Below are the code and all the weights of a small trained network. Each question names an input and a target symbol and asks about switching units off, where a switched-off unit gives its printed mean instead of its output.

import numpy as np


def w(rows, s, z=0):
    codes = np.array(rows[::2]) - 128.0
    scale = np.full(codes.shape[1], s)
    scale[-1] = z or s
    return codes * scale


def norm(h):
    return h / np.sqrt((h * h).mean(-1, keepdims=True) + 1e-5)


def f(y):
    return np.maximum(y, 0)


def softmax(a):
    e = np.exp(a - a.max(-1, keepdims=True))
    return e / e.sum(-1, keepdims=True)


def log_softmax(a):
    a = a - a.max(-1, keepdims=True)
    return a - np.log(np.exp(a).sum(-1, keepdims=True))


def net(x, mask):
    ids = ['αβεζηλξπφψω'.index(c) for c in x.split()]
    T = len(ids)
    res = E[ids] + P[:T]
    r = norm(res)
    for j in range(3):
        rows = slice(4 * j, 4 * j + 4)
        q, k, v = (r @ M[0][rows].T for M in (Q, K, V))
        z = softmax(np.where(np.tri(T) > 0, q @ k.T / 4**0.5, -1e9)) @ v
        o = O[0][rows]
        res = res + np.where(mask[j], z, o[:, -1]) @ o[:, :-1]
    y = f(norm(res) @ A[0][:, :-1].T + A[0][:, -1])
    res = res + np.where(mask[3:11], y, B[0][:, -1]) @ B[0][:, :-1]
    return log_softmax(norm(res)[-1] @ U[:, :-1].T + U[:, -1])


Q, K, V, O, A, B = {}, {}, {}, {}, {}, {}
E = w([
[166,50,189,84,196,179,144,178,123,134],'α',
[104,201,159,128,87,161,109,137,25,160],'β',
[96,137,108,160,219,130,161,184,71,112],'ε',
[80,65,123,186,106,156,145,178,90,58],'ζ',
[165,136,182,194,128,156,104,2,178,162],'η',
[223,116,135,183,111,151,148,136,87,136],'λ',
[150,154,142,103,139,64,90,141,90,94],'ξ',
[115,187,177,207,218,130,179,141,37,109],'π',
[128,147,192,174,151,135,122,46,168,150],'φ',
[110,84,167,140,133,203,23,160,120,199],'ψ',
[112,190,144,134,86,166,102,132,31,132],'ω',
],0.02)
P = w([
[125,77,149,6,123,213,174,76,106,162],'0',
[147,96,118,84,153,173,146,109,111,185],'1',
[132,163,117,145,131,173,90,154,109,163],'2',
[145,148,119,148,169,151,105,152,138,155],'3',
[148,125,105,135,183,152,122,145,172,119],'4',
[143,119,116,133,148,136,132,153,174,119],'5',
[122,115,134,147,123,119,142,152,182,138],'6',
[152,103,106,137,110,114,146,142,165,106],'7',
[131,104,135,149,98,111,144,146,168,136],'8',
[98,110,162,144,94,110,150,145,167,148],'9',
],0.011)
Q[0] = w([
[143,87,177,132,197,236,95,89,145,154],'head 0',
[179,40,181,90,106,113,149,174,109,195],'head 0',
[110,122,76,92,85,2,138,133,124,109],'head 0',
[204,150,154,100,218,101,125,115,99,71],'head 0',
[171,183,189,116,85,70,85,152,69,45],'head 1',
[148,95,114,73,75,200,62,175,110,139],'head 1',
[109,89,146,90,92,83,91,166,25,196],'head 1',
[124,159,107,174,155,156,196,95,132,159],'head 1',
[139,54,73,66,132,103,97,154,182,149],'head 2',
[118,131,119,159,162,157,104,118,194,144],'head 2',
[106,143,72,181,93,159,117,147,154,158],'head 2',
[33,92,68,51,86,105,48,129,216,150],'head 2',
],0.0071)
K[0] = w([
[126,84,117,99,155,190,85,202,131,131],'head 0',
[142,72,113,55,215,98,47,106,71,218],'head 0',
[226,222,31,131,139,182,124,35,52,84],'head 0',
[202,201,184,123,191,158,81,160,155,116],'head 0',
[78,124,150,227,123,244,190,125,67,157],'head 1',
[190,127,154,86,99,209,32,190,125,197],'head 1',
[130,182,86,144,136,217,69,63,39,254],'head 1',
[210,250,172,45,113,15,122,148,107,58],'head 1',
[34,173,85,85,169,149,221,43,71,237],'head 2',
[156,142,109,179,65,172,79,149,104,181],'head 2',
[171,102,127,185,155,177,177,92,148,57],'head 2',
[46,222,82,73,172,223,112,46,50,162],'head 2',
],0.0053)
V[0] = w([
[186,144,149,130,180,142,131,85,102,111],'head 0',
[155,157,184,131,116,151,146,98,102,253],'head 0',
[163,117,146,25,142,101,133,106,111,136],'head 0',
[172,246,42,147,157,91,187,104,175,6],'head 0',
[168,104,136,33,111,34,43,124,122,53],'head 1',
[147,114,127,107,108,43,133,151,164,75],'head 1',
[178,142,119,134,130,227,94,148,139,100],'head 1',
[106,115,125,230,104,99,126,169,101,134],'head 1',
[190,169,163,145,78,227,108,143,68,175],'head 2',
[132,130,81,55,45,85,111,81,125,32],'head 2',
[172,22,100,187,74,150,166,111,122,13],'head 2',
[1,115,75,90,175,130,102,127,177,124],'head 2',
],0.0069)
O[0] = w([
[121,169,104,76,112,182,121,174,163,126,253],'head 0',
[166,196,70,194,223,167,148,51,141,173,172],'head 0',
[148,119,87,79,8,145,166,156,115,211,203],'head 0',
[93,188,229,117,175,64,165,3,136,151,49],'head 0',
[101,197,151,66,155,164,52,161,154,152,88],'head 1',
[222,90,104,148,129,76,100,148,89,194,15],'head 1',
[153,102,106,150,183,85,155,94,114,84,182],'head 1',
[72,158,115,112,170,166,102,152,157,194,126],'head 1',
[208,146,115,205,140,158,169,161,138,115,201],'head 2',
[71,71,105,54,79,30,92,79,199,85,117],'head 2',
[142,151,180,85,99,161,196,227,161,28,76],'head 2',
[100,90,79,237,246,158,111,29,11,73,3],'head 2',
],0.006,0.0044)
A[0] = w([
[211,154,198,87,180,144,120,157,206,93,154],'neuron 0',
[157,102,108,101,138,242,32,144,86,174,124],'neuron 1',
[134,235,126,115,146,110,48,87,89,156,74],'neuron 2',
[122,86,96,62,90,48,71,75,167,178,27],'neuron 3',
[229,114,218,146,137,168,114,50,219,186,174],'neuron 4',
[163,254,142,164,232,171,71,242,46,107,111],'neuron 5',
[55,109,155,135,203,142,221,213,102,10,195],'neuron 6',
[104,219,101,95,140,114,58,117,78,139,253],'neuron 7',
],0.0062,0.0023)
B[0] = w([
[106,121,101,170,122,136,162,150,79,205,193],'neuron 0',
[81,184,61,143,203,81,138,55,112,70,187],'neuron 1',
[178,45,97,169,153,134,121,146,107,167,185],'neuron 2',
[49,138,200,169,187,182,105,120,118,70,192],'neuron 3',
[76,14,123,25,65,59,128,152,115,124,179],'neuron 4',
[72,101,116,2,39,132,66,109,205,109,254],'neuron 5',
[140,61,167,123,110,80,31,160,93,209,232],'neuron 6',
[146,146,108,91,94,108,108,121,159,213,211],'neuron 7',
],0.0079)
U = w([
[118,62,86,57,75,221,120,145,113,149,210],'α',
[184,113,105,160,146,97,77,175,103,206,141],'β',
[136,133,127,166,248,35,110,166,38,154,102],'ε',
[86,63,218,144,132,115,84,122,146,2,204],'ζ',
[200,113,156,142,153,142,130,66,147,92,4],'η',
[179,185,156,126,99,142,198,179,231,111,25],'λ',
[97,178,101,94,107,25,82,60,151,145,197],'ξ',
[149,173,188,150,202,181,152,100,76,143,47],'π',
[143,96,133,141,162,140,167,50,144,96,57],'φ',
[111,141,78,189,181,179,63,116,180,77,19],'ψ',
[131,165,76,153,144,116,150,119,121,69,54],'ω',
],0.0084,0.0027)

Each question gives the input, a string of symbols that net reads in full, and the target symbol t.
The units are the heads (4 rows each of Q, K, V and O) and the neurons (one row each of A and B). Each row of codes is followed by its name. A weight is (code - 128) times the scale printed after its matrix; where a second scale follows, it is the last column's (O, A, B and U).
mask holds one flag per unit, heads first, then neurons. A switched-off unit (its flag False) gives its mean, the last column of its rows in O or B, instead of its output. The means were averaged over made-up inputs and are rounded, as every weight is.
A unit's drop is (log p(t) with every unit on - log p(t) with that unit switched off) / (log p(t) with every unit on - log p(t) with every unit switched off).
The circuit of an input: a set's keep is (log p(t) with only the set's units on - log p(t) with every unit switched off) / (log p(t) with every unit on - log p(t) with every unit switched off). Starting from all 11 units, units are removed one at a time, each time the one whose removal leaves the highest keep (on an exact tie, the one counted first), for as long as the keep stays at least 0.8.
units of the circuit, in order: the units of the circuit, biggest drop first
most important unit: the unit with the biggest drop
top k neurons: the k neurons with the biggest drops, biggest first
which heads matter: for each layer, one digit per head in row order, 1 if its drop is at least 0.15 and else 0, layers parted by /
drop of u: that unit's drop, to one decimal
input ξ ξ π η ω, target ξ: top 2 neurons -> [neuron 1; neuron 7]
input ζ π α ξ, target α: which heads matter -> 001
input ξ ψ ζ β β η, target α: which heads matter -> 011
input π π π π, target π: which heads matter -> 111
input ξ ζ φ ζ ζ, target ζ: units of the circuit, in order -> [head 0]
input ε ξ ξ ξ ξ ζ η, target ζ: which heads matter -> 101
input ξ π ψ α ζ φ, target α: top 3 neurons -> [neuron 4; neuron 0; neuron 3]
input ε π ξ ξ ξ, target ε: top 4 neurons -> [neuron 5; neuron 2; neuron 3; neuron 4]
input ξ ξ λ η ω ξ, target ε: which heads matter -> 111
input ξ π ξ π ψ, target ψ: units of the circuit, in order -> [neuron 1; neuron 6]
input π λ α ξ, target α: top 2 neurons -> [neuron 5; neuron 1]
input ψ π ζ, target ζ: units of the circuit, in order -> [head 0; head 1]
input π ζ φ, target ζ: top 2 neurons -> [neuron 7; neuron 2]
input π β η φ φ ξ ε, target ξ: most important unit -> neuron 5
input ξ ψ ζ β ξ η, target α: top 4 neurons -> [neuron 4; neuron 0; neuron 6; neuron 5]
input ξ ζ φ ξ ε α π φ, target α: top 3 neurons -> [neuron 4; neuron 0; neuron 6]
input ξ ξ π, target α: top 2 neurons -> [neuron 5; neuron 2]
input ω ζ η, target ζ: top 2 neurons -> [neuron 4; neuron 7]
input α ζ η φ ξ π, target α: top 2 neurons -> [neuron 5; neuron 1]
input ζ ξ π ξ π π, target ξ: most important unit -> neuron 5
input ε π ζ π λ φ π, target λ: drop of head 2 -> 1.2
